Each row has a class, written as a number after it.
[ -5 -35 -22 -27 -17 -14  54 -11   6  21 -60 -21 -17  18  21 -18 -46  11
  10  12   5  16  15   1  30  17 -23  -9  17  32  42  14  11   5]  0
[ 11 -69  38 -18 -13 -18  51   8 -33  20   2   5  58   3   8  23 -40  -7
 -19  11  13   3   4  65  19 -10 -28 -27   8  22 -74  49 -49  31]  9
[  3 -13   1 -26  -3 -27  28 -12 -31  34  28 -14   8 -11   9  22  35  21
  32  11   5   2  20  -6 -23 -12 -11 -52  25 -26 -29 -25 -21 -11]  7
[-10 -62   4 -52  -2 -44   2  10  -8  55 -42  16   7  29  -3   7  21 -37
 -13  -2  12   2   9  23  -2  -9  -9  38   4  37  13  41 -38  -8]  3
[  8  46  28 -41 -19 -47 -15 -20  54   6 -70 -14  -3  26 -15 -12   0 -24
 -12 -30   2  42 -18 -17  43  20 -17   6  29  18  10   3  51 -22]  6
[-32  -5   4 -26   5 -28 -27  -1  37  18 -20 -18   7 -33 -10 -21  10  32
  14 -48  15   2   2   7  29  -9 -13  17  -1 -26  30 -12 -27 -12]  3
[ 10 -12  10 -18   7  12 -18   1   0  17  10   1  13 -19   7   5  49   7
   7  -1  13 -36  12   7   6   5  31  43 -19   2  20 -45 -22  14]  7
[ 11  19  14 -15  -2  -3  -4   4  -6   3  -6 -18 -26  15  -8  11 -14 -13
   9  19   1  28  -6  28   1  15  10  23 -14  -3  25 -52  28   2]  8
[-17  12 -19   7  -6  -7   7   0  16   7 -36 -13 -29   3  17 -21  -1  -9
   3   3  -8  10  -4   1 -24  10   1 -20 -10   7 -25 -23   2  16]  0
[ -8  -7 -17  -2  -1 -15  20 -13  24  17 -38 -18 -16   6 -22  22 -12 -21
  19 -48  20  10 -11  12  -1   8  -7 -14  14  -7  35  -2 -20 -15]  2
[  6 -33  -9 -23  11 -13  -3  -3 -14  13  17   6 -24   4 -18  10  12 -12
  21 -11   6   5 -25  25  17  17 -19   5  18 -33  34 -33 -33 -48]  8
[  1  -9 -21 -25 -35 -16  -1   4  -8  25  25 -24 -17 -21 -14  23  23   9
  27 -14 -11  -3   5  22 -18   5  18 -40 -36 -13  14 -66   3   4]  9
[-11  -8   0  12  16  -8 -21   1   9 -18  35  41 -13  10   2 -14  66  -8
 -49 -20  19 -50 -29 -28  25  12 -11  53 -25  12 -61   6  -9 -32]  6
[-20  35 -21  -7 -12  -5  -3   7  23   7 -28 -16 -12   8  10  -4  28   2
   5   3  -3  -8  13  24   7   4 -18 -17 -13  17 -26  -2   6  20]  10
[ 13  19   9 -11   9 -10   9 -10   8   6   1 -19 -17 -20  18   5 -16  31
  -2   9   7   4  -7   3  25  21  16  -8   1 -27   4  -3  16   8]  7
[  1 -10   4 -31 -16 -24  -5  13   1  14  -3 -10 -12   3  24   9 -18  15
   9  20  -1  -5  -6  29  33  25  20 -21 -12 -10  -1 -12  18   3]  8
[ 19  68  -9 -48  15   3   6 -26  -2  -6 -42 -18 -87   0  47 -26  43  12
 -51  35  38 -12 -26   6  39   8 -18  35   8  24  10 -19  43   0]  8
[ 14  51  -3 -11  -5  -7 -17 -14   9  -5 -16  25  -5  -6  12 -19  34   7
   0 -21  25 -24 -13 -11  26   2 -11 -17  25 -17  -6  16   1 -21]  10
[-16  23 -15 -12   0  -6   3  -2  22  18 -23 -19 -24 -10  14 -15  21   6
   0   4 -18   9  23  21   0   0  -7 -22   4  12 -10  -7 -10  16]  7
[ -1  21   5 -12  -5  -1   6  -6 -18   8  10 -15 -10 -25  13  17 -23  25
   0  14   3  22  -7   5  -2   3  18 -10 -19 -16   7 -29  40  13]  9
[ -8   3  -5  13  -4 -24   4  -5  -6   2  -1  -6 -27 -23  15  10  16  16
   0  -4   9   0  11   8  -5   7  28  -5 -28   0   9 -10  30  14]  4
[-16 -17 -16 -21  40   6 -23 -28  14  19  -8 -11  -7 -26  28  22  20   3
  -8 -12  18 -42 -13 -44   3   6  10  30   7 -34 -12   0  30 -23]  6
[-42  10  -8 -10  21  -2 -42  -1  27   8 -13  25  19  -7  43  12  42  23
  -7 -44   3 -33   1 -31  55  -6 -11  10  24 -19  -7  68  19 -27]  8
[-14  19 -17  -8   0  -3   2  -3  18   5 -39  -5  -7  14  14 -11  23 -20
   3   5 -18  -1  -1   9  -5  -4 -17 -29   8  19  -9  -9 -15  21]  2
[ 41  44  21  -2 -20   6 -12   5  -3 -16  22  -4 -26 -17   4   9  47 -12
 -37 -20  17 -34 -54  19  59   3  34   9  -6  -4 -44   5  -2 -20]  9
[ 27 -25  36  -3 -16   2  40  -8 -23  11   8 -27  45 -17 -12  11 -58   6
  24   3   0  17  -7   4   3 -22   9 -28  40 -17  -2 -12 -19  -8]  9
[ -2  36 -10   1  -5  -1 -16  -8   6   0 -32  28  15   3   8 -17  39 -17
   3 -20   9 -10  15  13   0  -8 -23  -5  16  14  -9  13  -3  -4]  10
[  6   9   3   1  -2 -36  -1  -3  18   8  11 -10  19   6   0  19  58  32
  25 -26   5 -42  14  23  31  -3   5 -33   7 -19  29  35 -19 -13]  4
[ 21 -37  -4   7   6  37 -19  20 -34 -15  25  -1 -11   7  27  -7 -26 -38
 -25  53 -35 -18  -5  89   6   3  -7   2 -18   9 -65  -4 -10  18]  8
[ 15  26  -5 -37  -4   9   5 -14   2   7  -9 -16 -32 -19  12   9 -35  21
   5  15  10  20 -14  21  29  31  23   0   3 -14  23 -20  21   4]  7
[ 15  22  36 -15   4 -39 -22  -6  32   7 -39  15  72   5  11 -13  22   3
  16 -20 -16 -17 -13 -33  26 -17  14 -27  48 -21   8  53 -20  -7]  3
[ 16  14  19  -3 -31 -61  17 -12  16  21 -40 -18   6  -2 -16  11  36  33
   8 -22  29 -16 -21  14  33   7  26 -46   7  -4  59  -8   5 -28]  9
[-46   5 -15 -53  33  59 -18  -8  -8   0  20  45  71  18  43 -23 -57  61
   5  32  17   5   0 -18  26 -28 -37  63  46   7  -2  42 -19  -4]  5
[  7  12  47 -19  -4 -56  -9 -34  25   5 -58  26 -39  35 -23 -64 -63 -24
 -10  -9  62  25 -46   0   9  23  12  45  27 -16  22  -5  34 -19]  4
[ 34 -21  31  55 -30 -66   2   3   3 -19   0 -11  41  12 -39   4  62 -41
  40 -50   4  -7 -52  10  39  11  21 -12  10 -26  15 -73  -5 -57]  2
[  4  15 -15 -19   3 -12   2 -17  23  -6  -1 -20 -44 -27  11  -7 -11  21
 -12   6  11 -22 -21  -2  17  32  13 -20 -21 -20 -22 -31  23  -3]  6
[ -3 -27   4  -9   0  -5 -13   2  -8   8 -11  33  28  16  10 -29  21 -21
  13  -8  -5  -5   4  12  -3   1 -25   0  11   2 -20  -9 -36  -1]  0
[ -1  57  18   5 -18 -44  13   8  50   8 -14 -20 -40  14 -14 -20  15  -7
 -10 -18  16  -4 -21 -11  -5  25  21  25 -22  13 -12 -12  -5  10]  1
[-27  41 -17 -17  -3 -11  -3   3  26   8 -30  -4   7  13  14 -22  30  11
   9   9 -13  18  24  11  15 -23 -24 -20  16  24 -17   6  -1   8]  5
[ 10  24  -8  -7   6 -14 -18   9  -7   6  16  32   5 -19  22 -19  32  -6
  -6 -15   2   2  18  10  -1 -19   1   0   5  -3 -25   4 -14  -4]  5
[ -1  12   0 -10   8   0   3  -6  12  15 -33  -5  -9   3   7  -6  12  -6
  -5  20 -15  12  15  24 -10   6  -3  -8   5  18   7  -3 -10  23]  7
[-55 -24 -17 -26   4  39 -51 -10  13   2 -19  20  24 -13  46  -9 -26  26
   8  14  23 -57   1  46  41   7  33  30 -20   0 -28  30  25  28]  4
[ 44  66  49 -31  21 -37  34 -27  31   0 -34 -33 -36  -1  -7 -13 -89 -26
 -24 -15  50  62 -69 -39  -3  38  28  70  37 -19  -2 -28  32 -19]  6
[-16  -7 -10  -9   4  16   9  -7  27  11 -10 -28 -33  -6  10  -5 -41  29
 -10  27  -4 -20 -12  -7   5  18  -3   1 -14  -4   3  12  -3  20]  1
[ 11  -2  -1 -16 -10 -32  10 -33  10  -5 -32 -12 -24  13 -26 -28   3 -29
  26  15  -3   4 -14   1  33  21 -18 -25  22 -13   6 -53  42 -39]  6
[-14  11  -7  -7   5 -11  -1   9  16  13 -22 -25  -2  -4   1   2  18  -4
  -1   5 -29  16   4   0 -16 -15   3  -1  -5  13   1   3 -19  14]  3
[-68  29 -14  17  -6  14  23   3   0  -3 -45  34  14  23  -5 -11   0 -56
  -7 -24  10  35  29  56   4  -8 -19  61 -21  76 -45  19  25  26]  9
[-22  14  -9 -19  -8   1  23  -8  11  24 -28   4 -41  24  14 -29 -26  -1
  -9 -18  32  14   3 -64 -19  -8  -4  34  21  20  -8  13   9 -14]  0
[ 13  26  14   8   4 -53  21  -3  -5  18 -57 -22 -33  15   7  15  21 -58
 -10 -10  13  35  17  55  -3   5  -3   7   5  18  -1   1  43  -4]  8
[ -2   2  10 -48   4  20  15  -6  13  28 -48 -37 -31  40  -3  -5 -30 -26
 -21  47  -9  23  14  42  26   0 -51  45  20  45  12  39   3  17]  1
[ -5  -6  20 -16  34  48  10  -8  11 -18  28  19  20  32  13 -29 -85  12
 -22  15   1  -2 -18 -18   8 -10 -30  63  36   0 -26  69 -36  21]  4
[-10   4  -7  -5   4  -8   6  -9   9   7  -2 -15 -47 -29  -1  -1 -22  28
  -9   1  20  -7 -23  12   8  24  23   1 -41 -25  23 -37  21  14]  9
[  1   0  40  29 -23 -43  11  14  22  -9   2  46  15  31 -35 -16 -28 -29
  -5 -45  10  38 -35 -28  29  32  30  45   6  10 -11  14  -5 -27]  7
[  2 -15   1   6 -27 -10  18  11  10 -12  19  -5  62  -2   5   9 -42  40
  17  -9 -36  -4   5 -20  18 -14   7 -57  12  -3 -16  52 -20   4]  3
[-10  15 -13 -12   1  -6  15   8  14   3 -23 -13 -31  11  16  -1  31 -10
  -4  19 -13 -13   0  27  17  12  -7 -19  -8  20 -22  -7 -12  20]  8
[-19   1 -19  -3  -1  -5  10 -12   7   8 -26  -8 -27  12   5  -7  51 -10
  -1  12  -8 -17  24  26 -10 -13 -17 -19  -4  32 -13   9  -9  21]  4
[ -9  83   4 -44  -2  25 -11  -5  30   8 -36  23  -3  14  20 -25 -29  18
 -18   2   9  45   7 -73  -7 -26  11  38  38  38  19  25  17  13]  5
[-15 -13  10 -14 -18 -25  10  11  26  24  33 -27  27  -2 -13  29  -5  26
  39 -35   7 -21  13  -2  23  13   3   7 -15 -23  -1   7 -17  -4]  1
[ 35  43  23 -47  -9 -28  18  -2  -3  17   2  19 -41  24   1 -22 -31 -21
  -2   1  20  30 -17 -55 -36  14  26  28  19   1  20 -36   5  -2]  8
[ -4  12   3  -1 -12  -8 -21  -2   3  10   4   7  -2 -16   5  -4  29  -6
   5 -14  -4 -18  18   8   7   0  -5  -5  -7  -2 -15   5   6  -3]  1
[ -4   8 -18 -22   6   4   7 -10  14  17 -39 -24 -40  -8  10  -2  19  -9
  -5  24 -12   6  12  49  10  16  -9 -10  -8  17   0 -18  -3  29]  7
[ 13  25 -12   7 -16 -57   5   5  -1 -10 -32  40  18  11  10  23 114 -38
   6 -19   3  -3 -27  13  72  21  25   9  -5  30  -6  -2  26 -24]  5
[ -5  -1  -5   6   0  -8  14  -5   8   8 -16 -22 -22 -12  18 -12  34   2
 -11   6  -5 -21  23  17 -15 -20  -3 -20   0  22 -24  11 -19  28]  4
[-56 -21 -19 -13   9  31 -52   0  46  10   6  20  -1  30  21 -39  -6  -2
 -18   5 -20 -63   7 -21   2  -5 -32  39 -16   5 -58  50   7  20]  1
[-25   8 -12   2 -14 -12   3  18  19  18  -9 -13   3  15  12 -11  15   6
  20 -10 -24  15  19 -24 -20  -3  -3 -18  -3  10 -10 -10 -11   7]  0
[ 11 -15   6   9  -3 -23  -6  -7   0   5 -12  11 -10  -8   6 -21  50 -10
  -6  -9   4 -34  15  22   8 -12   5 -12   4   8   2  14 -19   0]  4
[ 17  21  12   4  13 -72  34 -26  39  17 -90 -21 -39 -10 -21  33  70 -18
 -11 -10  18   2 -32  -4  26  37  16 -54  13   0  28  -1  -4 -20]  6
[ 22 -11   1   4   2 -34  -4 -14  23  33 -45  11 -31  -3 -10 -30  58 -25
 -20 -21  11 -28  10   0 -47  -5  14  -8  10  18  31 -18 -49  -1]  7
[-18  39   4   0  34 -25 -14 -19  28  -1 -19  13 -37  44  18 -22  49   9
 -29   4  44 -51 -42 -28   0   9  -6  42   0 -17 -12   5  23 -18]  8
[ 15 -43  -7  -6  -9 -12  22 -31 -19  19 -69  -9 -12  17  16 -26  39 -28
 -20  26  29 -46  25  76  -3 -30 -18 -11  28  56   1  25 -13   1]  4
[-10  26 -17 -18  -8 -15  11   1  20  12 -34 -19 -28  15   4   0   7 -20
   8   0 -19  25   1   9   2   6 -17 -31   5  14   8 -12  -1  14]  2
[ 63  32  39  33 -33 -74 -20 -19  26 -19 -53   7   0 -13 -15 -45  88 -61
 -15 -33  42 -53 -57  23   5  23  73   3  -6  14 -26 -87  12 -37]  6
